x =
[[4 5 2 8]
 [1 4 4 3]
 [3 4 4 5]
 [6 3 4 3]]
Indices start at 1.
(1, 1)	4
(4, 4)	3
(4, 2)	3
(2, 3)	4
(3, 2)	4

M =
array([[-3.78, -1.40,  0.36, -2.60],
       [-5.50, -1.81,  2.59, -2.01],
       [ 0.02,  0.10,  0.55,  0.83]])
Indices start at 1.
row 1 col 1	-3.78
row 3 col 4	0.83
row 3 col 3	0.55
row 1 col 3	0.36
row 2 col 2	-1.81
row 1 col 4	-2.60
row 3 col 1	0.02

m =
-0.74   1.07   1.21  -0.99   2.52   2.23  -0.61   2.23   1.36  -0.89   2.52  -2.18  -1.29  -2.72   1.68  -1.16
 0.05  -1.11  -0.93   0.61  -2.57   0.70   0.64  -1.17  -0.70   1.12  -2.73  -1.17   0.64  -1.18   0.49  -0.82
 0.18  -0.17  -1.49  -0.04  -1.06  -1.64  -0.07   3.69  -1.69   1.00  -1.21   1.50   0.53  -0.98  -1.36  -0.09
 0.44  -0.99  -3.12  -0.19   2.70   0.49  -1.96   4.40  -3.47  -0.91   2.05   0.48  -1.27  -0.84   0.04  -0.17
 0.65   0.19   0.84   0.94   1.25   1.07  -0.34   2.14   0.91  -0.16   0.93   1.98  -0.56   1.43   0.69   0.21
-0.13  -1.11  -0.01   0.50   0.11   0.39  -1.67   0.14  -0.11  -0.72  -0.08  -0.08  -1.71  -1.84   2.20  -1.25
-0.66  -0.86  -1.13   0.27  -0.43   0.82  -1.72  -0.58  -1.03  -1.20   0.03  -1.93  -1.68  -1.08   2.19  -1.19
 0.04   1.44   1.85   0.26   1.85   1.40  -0.42   2.41   2.36  -1.33   2.27  -0.19  -2.05  -2.76   0.12  -1.30
 0.00   0.02   1.44   0.42  -1.51   0.47  -0.95  -1.42   1.24  -0.46  -2.09   0.09  -0.49  -0.69   0.62  -0.43
-0.11   2.40   1.49   0.25  -0.43   0.62  -2.26   0.14   1.43  -2.19   0.42  -0.26  -3.34  -1.40  -1.28  -0.56
Rows and columns are counted from 1.
(1, 1) => -0.74
(3, 10) => 1.00
(2, 13) => 0.64
(3, 3) => -1.49
(2, 5) => -2.57
(4, 13) => -1.27
(7, 10) => -1.20
(1, 15) => 1.68
(1, 10) => -0.89
(9, 15) => 0.62
(10, 11) => 0.42
(6, 16) => -1.25
(1, 5) => 2.52
(10, 15) => -1.28
(3, 1) => 0.18
(9, 2) => 0.02
(9, 1) => 0.00
(6, 10) => -0.72
(9, 9) => 1.24
(10, 5) => -0.43
(5, 4) => 0.94
(7, 9) => -1.03
(4, 8) => 4.40
(8, 1) => 0.04
(4, 4) => -0.19
(4, 14) => -0.84
(2, 8) => -1.17
(7, 16) => -1.19
(7, 12) => -1.93
(5, 12) => 1.98
(10, 6) => 0.62
(8, 13) => -2.05
(1, 13) => -1.29
(7, 8) => -0.58
(10, 9) => 1.43
(6, 8) => 0.14
(10, 8) => 0.14
(10, 7) => -2.26

arr =
-1.08  -0.78   0.88   3.08  -0.55  -1.19  -2.64  -1.72   0.07  -0.32   0.32   1.44  -2.39   0.20
 0.24  -0.94   1.98   1.74   2.43   0.93   2.47  -0.37   1.39   0.93   0.21   2.07  -1.07  -0.38
 0.23  -0.89   1.93   1.17   2.32   0.92   3.03  -0.19   1.40   0.95   0.01   2.00  -1.19  -0.45
-1.17  -1.41   0.28   4.65  -0.94  -1.83  -2.81  -1.53   0.76  -0.08   1.60   0.93  -2.01  -0.16
-0.72  -0.26   2.02   2.16   1.92   1.59   1.15   0.46   1.33   1.27   0.25   1.48  -0.86  -0.76
-0.75  -0.64   0.71   4.50  -1.09  -0.72  -2.32  -1.80   0.19  -0.34   1.78   1.26  -1.90   0.45
-1.08  -1.38   0.13   4.76  -1.30  -1.82  -2.83  -1.50   0.71   0.00   1.88   0.96  -2.14   0.10
 0.59  -0.53   1.67   0.16   2.69   1.67   1.34  -0.39   1.65   0.65   0.56   1.14  -0.94  -0.67
-0.78  -0.18   1.85   2.17   1.97   1.65   0.94   0.73   1.31   1.22   0.79   1.54  -0.94  -0.57
 0.78  -2.09  -1.44  -2.55  -1.03  -0.36   2.11   2.55   1.06   0.90   1.55  -3.33   1.10   0.72
Rows and columns are counted from 1.
(1, 1) = -1.08
(2, 14) = -0.38
(3, 12) = 2.00
(10, 1) = 0.78
(6, 4) = 4.50
(8, 9) = 1.65
(9, 2) = -0.18
(10, 12) = -3.33
(5, 5) = 1.92
(5, 2) = -0.26
(7, 9) = 0.71
(8, 11) = 0.56
(3, 9) = 1.40
(7, 7) = -2.83
(4, 13) = -2.01
(6, 1) = -0.75
(1, 9) = 0.07
(2, 6) = 0.93
(3, 8) = -0.19
(7, 4) = 4.76
(3, 11) = 0.01
(10, 13) = 1.10
(6, 10) = -0.34
(1, 14) = 0.20
(6, 13) = -1.90
(7, 2) = -1.38
(3, 7) = 3.03
(8, 10) = 0.65
(10, 7) = 2.11
(1, 2) = -0.78
(3, 13) = -1.19
(8, 3) = 1.67
(5, 12) = 1.48
(5, 3) = 2.02
(7, 13) = -2.14
(5, 14) = -0.76

data =
[[ 0.45  5.76  3.79 -1.57 -3.91  2.52 -0.97]
 [-0.45 -1.08 -4.61 -1.22 -3.82 -2.02  0.98]
 [ 0.51 -0.58 -0.95  1.20 -0.35  0.29  0.07]
 [ 0.16 -1.00  0.62  0.26  5.38 -1.07  0.10]
 [ 2.59  4.60 -1.76  3.43 -3.28  3.27  2.81]
 [-3.00  1.33  0.29 -1.80  5.44 -4.87  2.31]
 [-1.69 -2.87  4.18 -0.50  1.81 -2.99  1.00]]
Indices start at 1.
(1, 1): 0.45
(4, 3): 0.62
(5, 2): 4.60
(7, 7): 1.00
(1, 6): 2.52
(5, 3): -1.76
(1, 3): 3.79
(6, 1): -3.00
(5, 4): 3.43
(1, 5): -3.91
(2, 6): -2.02
(3, 1): 0.51
(2, 4): -1.22
(6, 6): -4.87
(7, 3): 4.18
(3, 3): -0.95
(2, 5): -3.82
(2, 2): -1.08
(3, 7): 0.07
(5, 1): 2.59
(7, 2): -2.87
(5, 7): 2.81
(4, 5): 5.38
(1, 7): -0.97
(1, 4): -1.57
(4, 4): 0.26
(2, 1): -0.45
(4, 7): 0.10
(3, 4): 1.20
